Each row has a name. Each piece below is followed by the name of the row it came from, unless a question asks for something else. Each question is about the rows just above it.

[133 177 127  61  76 172] : fosad
[141 124 135 140  96 158] : tofi
[123 120 152  96 127 143] : Dulu
[ 94  87 115 116 112 140] : Ranif
[117 168  61 127 190  79] : pagi
[ 59 135 110  69 106 159] : bug
[139 101 136 114 145 146] : forup
[184 111 180 132 142 139] : rizum
[105 110 149  99 109 143] : loka
which: [117 168  61 127 190  79]	pagi
[110 135  59] is which row, read backwards?	bug
Which row holds this, read backwards? [140 112]	Ranif

[126  58  44  38 161  46 155 102  73  72  92  73 125 183 182 182 181 182
  74 125 158 124 182 127] : Zop
[ 38 155 161  58  46  38  44  43 133 124  56 132 217 133 115 116 114 145
 103 216  55 216 123 216] : sesan
[128 126 129 129 129 128 128 127 126 127 127 127 128 129 129 129 129 129
 127 128 129 128 129 128] : vilo
[128 127 129 129 128 128 128 128 127 127 127 127 128 129 129 129 129 129
 127 128 129 128 129 128] : tupor
[130 183  74  96 110 142 115 154 184 184 165 184 131  73  73  73  74  73
 183 131  97 131  73 129] : datu
[129 126 130 130 129 128  73 184  73  74 184 165 154 115  73 131 184 130
 126 127 130 127 130 127] : Lak
which: [129 126 130 130 129 128  73 184  73  74 184 165 154 115  73 131 184 130
 126 127 130 127 130 127]	Lak
which: [128 126 129 129 129 128 128 127 126 127 127 127 128 129 129 129 129 129
 127 128 129 128 129 128]	vilo
Which row holds this, read backwards? [ 74  73  73  73 131 184 165 184 184 154 115]	datu
[74 73 73] is which row, read backwards?	datu
[ 44  38  46  58 161 155] is which row, read backwards?	sesan
[130 127 130 127 126] is which row, read backwards?	Lak

[100  66 123 151] -> makud
[100  66 123  37] -> nen
[125 160 128 130] -> zutur
[177  74  88  37] -> dipav
[169  66 123 108] -> Pafur
[160 116 189  40] -> Zule
[100  66  93 131] -> Zedu
[134  41 107  65] -> vad
[193  41 180  39] -> sozat
[134  41 114 116] -> Fipem
Which row holds this, read backwards? [37 88]	dipav
Which row holds [100  66 123  37]?	nen
[ 40 189] is which row, read backwards?	Zule

[192 206 158 162]  vazu
[205 192 204 144]  fal
[187 169 187 158]  Renot
[162 136 165 179]  zagag
[158 187 169] is which row, read backwards?	Renot
Which row holds this, read backwards? [204 192]	fal
Which row holds [192 205] read backwards?	fal
Which row holds [187 169 187 158]?	Renot
Which row holds [144 204] read backwards?	fal

[163 137 137 118 104 122 126 178 126 123  91  75  59 172  91 170 112] = ropa
[108 107  97 160  97  90 151 122 159 105 125 158 164  99 157  96 162] = Lun
[156 135 147  96 145 156 130 166  93 133 158 130 112 164 125 105  89] = Tafi
[108  76  97 160  97  90 151 122 159 105 125 158 164  99 157  96 162] = suni
[108  76  97 160  97  90 151 122 159 105 125 158 164 133 112 130 132] = mup
[173 130 128  89 152 151 156 186  95 124 152 130 126 122 102 131  95] = peb
[108  76  97 160  97  90 151 122 159 105 125 158 164 133 112 130 132] is in which row?	mup
Which row holds this, read backwards? [130 112 133 164 158 125 105]	mup
Which row holds this, read backwards? [122 126 130 152 124  95 186 156 151 152  89 128]	peb
which: [163 137 137 118 104 122 126 178 126 123  91  75  59 172  91 170 112]	ropa

[ 99 187 129 116 137 172 152 167 107 176 120 110 147 154 155 122 112 151
 117  93 169 115 111 155 116 117 119 114 135 128 145 121 124 138  52 107
 112 144 143]  kez
[148 103 143 134 139 170 152 166 106 180 126 115 148 160 163 122 118 142
 103 106 168 122 123 163 102 105 125 116 136 125 158 124 123 134  48 120
 112 160 137]  gul
[141  99 144 122 128 170 158 163  99 187 130 116 137 154 160 118 117 148
 110 102 177 119 111 169 113 116 121 114 133 124 148 123 115 139  46 115
 122 151 145]  dirim
Which row holds this, read backwards? [111 119]	dirim
Which row holds [137 116 130 187  99] read backwards?	dirim
[123 148 124 133 114 121 116 113 169 111] is which row, read backwards?	dirim
Which row holds this, read backwards? [102 163 123 122 168]	gul

[171 185 183 185 186 215 188 166 183 201 175] = Dev
[194 202 159 215 188 166 183 201 196 180 208] = diger
[183 184 186 215 188 166 183 201 196 180 193] = Litag
[171 185 183 185 186 184 163 205 167 173 168] = Foga
[171 172 183 185 186 215 188 166 183 201 175] = Tave
[171 185 183 185 186 215 188 166 183 201 175] is in which row?	Dev
[183 184 186 215 188 166 183 201 196 180 193] is in which row?	Litag
Which row holds this, read backwards? [163 184 186 185 183]	Foga

[157  86  69 120 174 163 161 147 111 148 171 185 205  98 209 159 135 144] = fip
[152 186 209  99 134 146  53 131 103 170  84  41  50 185  80 174  98 133] = rer
[137  65  63 160 163 174 170 128 157  86 165 198 206  77 201  95 154 111] = dila
[118 141  63 128 119 160 132 170  79 163 140 111 122 147 122 164  85 155] = Kolir
[102  58  48 117 150 136 205 133 125 102 197 206 206  70 181  95 118 121] = pepur
Which row holds [128 170 174 163 160  63] read backwards?	dila
Which row holds [128  63 141 118] read backwards?	Kolir
which: [157  86  69 120 174 163 161 147 111 148 171 185 205  98 209 159 135 144]	fip

[124 116 146 127 143 126 101 136 159  97 147 136 118 123 119  79 130 116
 141 115  78 136  87 125  89 136 114 134 130 123 166 111 140 143 172 138
 114 100 128 131 115 173 102 150 132 135 109  86 127 126 186  66] = Mevo
[147 134 134 132 123 113 138 139  97 171 118 147 148 118 141 194 140 149
 112 166 132 136 198 109 143 133 138 129 136 114 125 170 105 101  98 122
  92 180  96 139 160  82 171 106 123 128 163 206 121 132  93 196] = mufef
[146 127 143 126 101 136 159  96 147 136 118 137 144 122 140 188 134 147
 113 158 149 131 187 114 151 127 142 129  94 149 113 153 109 106  90 119
 106 168 107 134 151  83 163 106 125 123 156 192 121 131  85 196] = budi
[126 116 150 130 146 123  99 140 159  98 151 139 119 122 119  81 133 115
 138 117  73 136  90 121  87 138 115 136 125 129 170 114 138 142 175 142
 105 102 122 134 119 171 107 146 134 139 113  92 123 128 186  66] = Nup
Which row holds [114 170 129 125 136] read backwards?	Nup
Which row holds [118 136 147  97 159 136 101 126 143 127 146] read backwards?	Mevo
[147 118 171  97 139 138] is which row, read backwards?	mufef

[129 129 128 129 129 140 212] = Tep
[128 127 132 208 211 213 212] = kanap
[130 128 128 129 129 205 213] = laz
[126 129 128 128 129 186 213] = Bip
[127 180 213 213 214 213 211] = Bod
[128 128 127 129 129 196 213] = saso
[156 212 213 212 212 214 212] = Foro
Which row holds [132 127] read backwards?	kanap
Which row holds this, read backwards? [211 208 132]	kanap
which: [128 128 127 129 129 196 213]	saso

[145 126 148 109 178 140 140 195 135]  nesu
[175 156 131  86 148 117 128  82 134]  Baze
[ 85 132 115 159  89 153 122 169 134]  regep
[ 99 160 142 142  92 157 103 158 122]  Roz
[137 160 139 113 121 136 117 120 123]  Fomo
[ 76  96 105 178 104 133 141 178 138]  sibe
[148 145 126 109 132 125 128 107 127]  lufi
[181 101 101 101 188  87 152  74 151]  bomid
[114 170 150 127  99 153 102 145 118]  mef
[108 128 109 144 110 135 134 146 130]  lubu
Which row holds this, read backwards? [178 141 133 104 178]	sibe
Which row holds this, read backwards? [109 126 145 148]	lufi
[127 107 128 125 132 109 126] is which row, read backwards?	lufi
Which row holds this, read backwards? [135 110]	lubu

[151 140 104  92 155 136 118  92 145 137 114 128 124 163 139 119 139 132
 120 118 157 161 110 141 138 163 112 138 130 183 116 121 114 160 105 107
 119 110  97 133 110 129 141 113  84 117 158 136  88 134 141 104] : bevog
[102 111 110 192  86 116 141 191 107 105 155 122 138  66 111 141 108 128
 140 150  79  74 156 106 109  71 156 105 124  33 150 134 141  74 159 163
 150 158 179 120 162 127 103 163 199 147  80 111 197 120 106 172] : kigav
[104 124  33 150 134 141  74  88 123 168 108 145 115 171 128 128 145 109
 121 105 147 156 125 135 142 146 109 161 126 178 112 149 153 152 139 114
 102 111 109 131  96 125 152  84 106 126 136 151  91 130 138  95] : lozot
Which row holds [109 111 102] read backwards?	lozot
Which row holds this, read backwards? [ 74 141 134 150  33 124 105]	kigav
[130 138 112 163 138 141 110 161] is which row, read backwards?	bevog
[105 156  71 109 106 156  74  79 150 140] is which row, read backwards?	kigav

[143 108  99 106 182  48] : vatu
[184 143 108  99 104  48] : Lud
[152 168 142 127 147  82] : Meb
[180 184 142 108 167  48] : vuro
Which row holds this, read backwards? [108 142 184]	vuro
[106  99 108] is which row, read backwards?	vatu
Which row holds this, read backwards? [127 142 168]	Meb
[167 108 142] is which row, read backwards?	vuro
Which row holds this, read backwards? [104  99 108 143]	Lud

[ 53 147 164 111 112] = gop
[ 53 147 111 164  60] = Fab
[147 111 161  60  65] = gos
Which row holds [ 60 164 111 147] read backwards?	Fab
[164 111 147  53] is which row, read backwards?	Fab

[159 124 188  68 150] = kore
[176 159 166 163  60] = rom
[ 74  78 208 193  96] = pugod
[ 77 181  64  86 194] = Ror
[150  77 150  86 194] = peze
[124 159 103 171  93] = Sano
[159 124 101  68 150] = Lipe
Which row holds [163 166 159 176] read backwards?	rom
The row with [150  77 150  86 194] is	peze
which: [159 124 101  68 150]	Lipe

[111 132 145  79  62] = figo
[203 220 125  98 124] = kub
[145 132 111  35  59] = dimeb
[125 112 170 196 158] = Biva
[ 69  58 125 164 146] = Dupo
which: [111 132 145  79  62]	figo
Which row holds this, read backwards? [ 59  35 111 132]	dimeb
[196 170 112] is which row, read backwards?	Biva

[117  74 214 211 135 152  80 194 174] -> res
[117  74 214 211 135 132 127 128 131] -> pifup
[129 205  53  53 117 103 204  62  85] -> vuka
The row with [117  74 214 211 135 152  80 194 174] is	res
Which row holds this, read backwards? [117  53  53]	vuka
Which row holds [132 135 211 214  74] read backwards?	pifup
Which row holds [ 80 152 135 211 214  74] read backwards?	res
Which row holds [128 127 132 135 211 214  74] read backwards?	pifup

[ 53  80 116 102 137 108 168] = vik
[ 65 126 124 142  97  71 175] = muvo
[142 124 126  65 120 136  52] = Lefem
which: [ 65 126 124 142  97  71 175]	muvo
[ 52 136 120] is which row, read backwards?	Lefem
Which row holds this, read backwards? [120  65 126]	Lefem
Which row holds [80 53] read backwards?	vik

[149 132 163 204  80 105 156  60 112  99  38]  mif
[138 132 163 204  80 105 156  60 112  99  38]  kotaz
[ 81 105 131  60  99 112 204  80  38 156 105]  tudag
which: [149 132 163 204  80 105 156  60 112  99  38]	mif

[118 119 130  91 111] -> sak
[ 97 200 119  80 127] -> voke
[115 168 139 111 122] -> levu
[100 107 125 140 110] -> rafu
[155  88 156 138 126] -> Zesu
[119  80 200  97 127] -> mono
[173  63 127 175 147] -> Siza
[119 112 131 128 137] -> befis
[ 80 119 200  97] is which row, read backwards?	voke
[111 139] is which row, read backwards?	levu

[113 124 149 166] = fef
[146 126 153 156] = gupu
[141 128 149 118] = Ruzu
[161 125 120 200] = tibab
[110 137 141 122] = sep
[137 119 105 121] = foled
[137 141 110 138] = fofa
[146 126 153  86] = gota
[144 141 125 138] = dedi
[166 136 119 199] = lise
Which row holds this, read backwards? [141 137 110]	sep
Which row holds [138 110] read backwards?	fofa
[119 136] is which row, read backwards?	lise
Which row holds [122 141] read backwards?	sep
Which row holds this, read backwards? [118 149]	Ruzu
Which row holds this, read backwards? [200 120]	tibab

[169  60 186 158 156] -> nitav
[142  52 186 156 158] -> bir
[153 101 183 131 103] -> tuno
[204  72 195 184 126] -> pibof
Which row holds this, read backwards? [158 156 186]	bir
Which row holds [103 131 183] read backwards?	tuno
Which row holds this, read backwards? [184 195  72 204]	pibof

[132 135  88 118 121 127 159 154 100  69] : zap
[127 112 136  96 136 105 150 150 168 189] : nukug
[106 155 110  82 160 115 162 147  89 141] : vol
[157 111 104 108  74 121  91 146 181 111] : gine
[159 110  93 126 115 137 152 175 136  80] : tanos
[135 109 111 142  74  91 146 121 181 127] : gage
[107 155 108  84 160 119 162 150  86 135] : gafor
[113 127 109 100 118  69 159 154 127 121] : dol
[155  95 105 115 110 111 155 168 180 133] : lifas
Which row holds [181 121 146  91  74] read backwards?	gage
Which row holds this, read backwards? [ 69 100 154 159 127 121 118]	zap
Which row holds this, read backwards? [150 150 105]	nukug
Which row holds [175 152 137 115 126  93 110] read backwards?	tanos
Which row holds this, read backwards? [133 180 168 155 111 110 115 105]	lifas

[ 99 124 170  82  58  87  83 157  82]  Kad
[203 111 119 127 195 216 220  92 185]  pafe
[143 145 116 125 124 143 152 138 138]  refe
[143 138 148 107 120 154 159 121 150]  vubu
[134 161  75 178 148 124 132 158 121]  Kapak
[ 95 146 106 150  86  81  87 179  90]  vuk
[190 163  93 153 192 197 204 111 174]  vom
[103 123 170  81  61  99  98 150  98]  vir
[111 119 127 194 216 217 220  86 189]  veval
Which row holds [116 145] read backwards?	refe
[111 204] is which row, read backwards?	vom
[150  98  99  61  81 170 123] is which row, read backwards?	vir
Which row holds this, read backwards? [216 195 127 119 111]	pafe
Which row holds this, read backwards? [217 216 194]	veval
[ 81 170 123] is which row, read backwards?	vir

[112 165  99 117 123 143 144] : tifeb
[ 53 102 168 112 165  99 116] : tedi
[168  53 102 127 125 144 142] : neki
Which row holds this, read backwards? [144 143 123 117  99]	tifeb
Which row holds this, read backwards? [168 102  53]	tedi
Which row holds [125 127 102  53] read backwards?	neki
Which row holds this, read backwards? [116  99 165 112]	tedi

[120 126 141 110 123 124 131 123 129 143 141 119 117 121  56 122 121 108
 120 137 130 118 158 148 120 124  65 106]  pegu
[143 126 141 132 124 152 145 129 131 120 122 136 134 134 135 125 121 117
 118  65 106 148 120 120 158 124 137 130]  Pazig
[120 122 141 117 122 146 143 122 128 143 134 120 117 117  65 121 120 106
 120 118 148 125 134 135 122 120 124 120]  Libe
Which row holds this, read backwards? [135 134 125 148 118 120 106 120 121  65 117]	Libe
Which row holds [130 137 124 158 120 120 148 106  65 118] read backwards?	Pazig
Which row holds [136 122 120] read backwards?	Pazig
[136 122 120 131 129 145 152 124 132 141] is which row, read backwards?	Pazig
[120 131 129 145] is which row, read backwards?	Pazig

[138 126 130  97 101 103 157 102] -> lazam
[149 110 140 149 154 158 130 142] -> rep
[134 157  91 154 197 201  88 180] -> pusuz
[129 155 101  95 114 111 140 107] -> zosel
[137 144 105 147 184 189 101 173] -> fikeg
[132 141 116 102 116 118 141 117] -> furo
[126 141 113  69  78  78 164  86] -> kuf
[ 98 184 141 125 124 128 148 119] -> Regik
[144 109 147 129 125 129 144 125] -> mavan
[126 130  97  99 182 185  98 167] -> Tato
[139 119 141  93  87  89 166  92] -> pinun
[148 120 127 175 199 207  98 185] -> les
The row with [148 120 127 175 199 207  98 185] is	les
Which row holds [107 140 111 114] read backwards?	zosel
Which row holds [101  97 130 126] read backwards?	lazam

[ 81 139 140 125  62  62  60] : sugod
[124 138 125 135 139 122 127] : disim
[112 135 143 112 122 103 101] : sazu
[134 152 126 138 125 135 139] : fiko
[151 167  79 178 165 150 161] : suk
[116 147 132 124  89 106 108] : zoles
The row with [124 138 125 135 139 122 127] is	disim
Which row holds this, read backwards? [106  89]	zoles
Which row holds [152 134] read backwards?	fiko
Which row holds [139 135 125 138 126] read backwards?	fiko

[ 76 146  98 131 148 128 128  95 148 119 168 165 142 179 156 172 116 161
 123  36 144 140 116  61 123 129  89 140 103 132  91  88 139 165 103 148
  97 156 140 112 159 131  97 122 163 163 153 130  93 140 157 185]  bet
[117 150 143 131 112 151 129  83 163 151 161 169 118 157 132 177 128 173
 130  47 131 141 104  85 128 128  73 169 122 104 145 112 128  94 159 110
  87 157 141 152 158 127  92 137 158 140 166 122  86 111 170 183]  Seta
[ 85 147  86 145 156 121 121 120 130 111 164 143 165 161 169 170 104 141
 125  62 144 139 129  66 128 132  94 128  97 103 114 147 115 118  82 156
 124 156 129 106 161 140 107 114 160 161 151 136 108 153 152 176]  Tun
[125 152  95 169 146 121 114 161 102 115 152 104 190 110 158 168  94 110
 135 113 134 134 154  95 145 135  96 134  95  96 105 167 129 140  89 155
 171 159 113 128 160 154 126 115 152 132 153 144 135 149 149 151]  Mogip
[167 150 117 158 128 115 118 180  96  86 130  88 169  70 101 157 107  94
 154 139 124 109 187 133 174 118 112 167 106  93  81 155 136 118 147 169
 202 167 115 165 142 162 158 136 144  85 136 152 169 106 122 123]  vorat
[162 153 113 169 130 120 116 183  91 102 136  84 184  72 118 162 101  93
 148 141 124 118 179 127 166 125 105 158 101  91  88 165 139 132 129 163
 201 164 110 160 148 163 150 129 145  95 144 151 108 153 134 126]  Vuti
[162 153 113 128 130 120 116 183  91 102 136  84 184  72 118 162 101  93
 148 141 124 118 179 127 166 125 105 158 101  91  88 126 139  96 129 163
 201 164 110 160 148 163 150 129 145  95 144 128 162 120 134 126]  gar
Which row holds [ 85 147  86 145 156 121 121 120 130 111 164 143 165 161 169 170 104 141
 125  62 144 139 129  66 128 132  94 128  97 103 114 147 115 118  82 156
 124 156 129 106 161 140 107 114 160 161 151 136 108 153 152 176]?	Tun
[140 161 106 129 156 124] is which row, read backwards?	Tun
Which row holds this, read backwards? [115 126 154 160 128 113]	Mogip
Which row holds [132 139 165  88  91] read backwards?	Vuti
Which row holds this, read backwards? [148  95 128 128 148 131]	bet
Which row holds [160 128 113 159 171 155  89 140 129 167] read backwards?	Mogip

[140 148 136 162] = mizi
[144 151 142 178] = mide
[149 148 143 180] = Fibi
[155 148 180 143] = tik
[143 141 143 180] = Femo
[138 148 139 170] = Numom
[141 136 148 162] = pamel
[143 147 154 210] = rigaf
[151 147 149 198] = Sug
[141 153 141 174] = gafi
[162 136 148] is which row, read backwards?	mizi
Which row holds this, read backwards? [147 143]	rigaf
Which row holds this, read backwards? [143 148]	Fibi
Which row holds this, read backwards? [180 143 148]	Fibi
Which row holds [149 147 151] read backwards?	Sug
The row with [143 141 143 180] is	Femo

[101 144 125 179  93 113 178 142 140 148  89 108 148 146 150 158 152 145
 146 114 172  97 131 106 141  99 105 158  84 156 161 141 117 157 113 120
 150 132 154 201 166 164 144  75 131 139 141 137 156 102 126 128] -> Getez
[149 117 136 123 107 133 117 131  83 185 120 129 162 151 132 104 112  95
 106 120 170 101 109 100 127 181 105 132 129  66 136 114  95  95 123 103
  80 128 109 122 174  78 119 123 157  65  78 173 114 135  91 157] -> Mudaf
[ 99 142 127 139 111 131 179 140 143 125 125 134 144 126 137 142 143 170
 147 111 172 122 116 133 142  95 116 144 108 151 133 154 150 153 122 112
 138 155 135 193 161 158 145 106 112 133 135 133 135 110 124 124] -> Lol
[ 98 135 122 120 138 122 146 125 165  85 133 121 110 114 118 149  99 146
 114 106 145 152  97 131 141 172 105 126 134 179 117 142 159 146 137 131
 161 138 128 166 116 177 137 131 111 182 148 103 142 115 150 111] -> buver
[105  99 141 106 131  97 172 114 146 145 152] is which row, read backwards?	Getez
Which row holds this, read backwards? [ 93 179]	Getez

[140 117 130 143] : Mura
[140 117 130 132] : lelu
[138 156 128 148] : Sevev
which: [140 117 130 143]	Mura
Which row holds [128 156] read backwards?	Sevev
[132 130 117] is which row, read backwards?	lelu

[168 104  91  89 191 161] = boso
[145 102 104 109 164 139] = Vutab
[113 109 131 123 128 130] = sozed
[122 149 132 165  98  87] = kevon
[159  91  89 104 198 176] = gedum
[121 158 152 121 107 146] = ruze
[171 133  99 139 146 112] = sib
[132  99 124 134 127 117] = Banen
[128 139 129 106 141 152] = Nuvu
[126 130 121 132 132 117] = Vubaf
[118 133 136 161 100  94] = Kup
Which row holds this, read backwards? [ 89  91 104]	boso
[ 99 133] is which row, read backwards?	sib
[127 134 124  99 132] is which row, read backwards?	Banen
Which row holds [139  99 133] read backwards?	sib
[176 198] is which row, read backwards?	gedum

[111 103  91 110 154 146 165 164 103  99] -> Mibif
[111  96 116 106 129 167 124 158 185 112] -> mamu
[120  89 111 103  91 110 154 147 165 164] -> Dani
[111 160 149 130 121 145 114  54 125 135] -> Suba
[129 106 116  96] is which row, read backwards?	mamu
Which row holds this, read backwards? [164 165 147 154 110  91 103 111]	Dani

[132 127 125 126 125 127 128 126 131 216 133 200  78  83 100 197]  rig
[ 98 219 138 163  80  68  77 212 119  40 129  52 182 177 150  60]  magad
[126 132 127 126 126 125 127 128 126 124 126 127 127 128 128 126]  labob
Which row holds [ 60 150] read backwards?	magad
The row with [132 127 125 126 125 127 128 126 131 216 133 200  78  83 100 197] is	rig
Which row holds this, read backwards? [126 128 127 125 126 126 127 132]	labob
which: [126 132 127 126 126 125 127 128 126 124 126 127 127 128 128 126]	labob

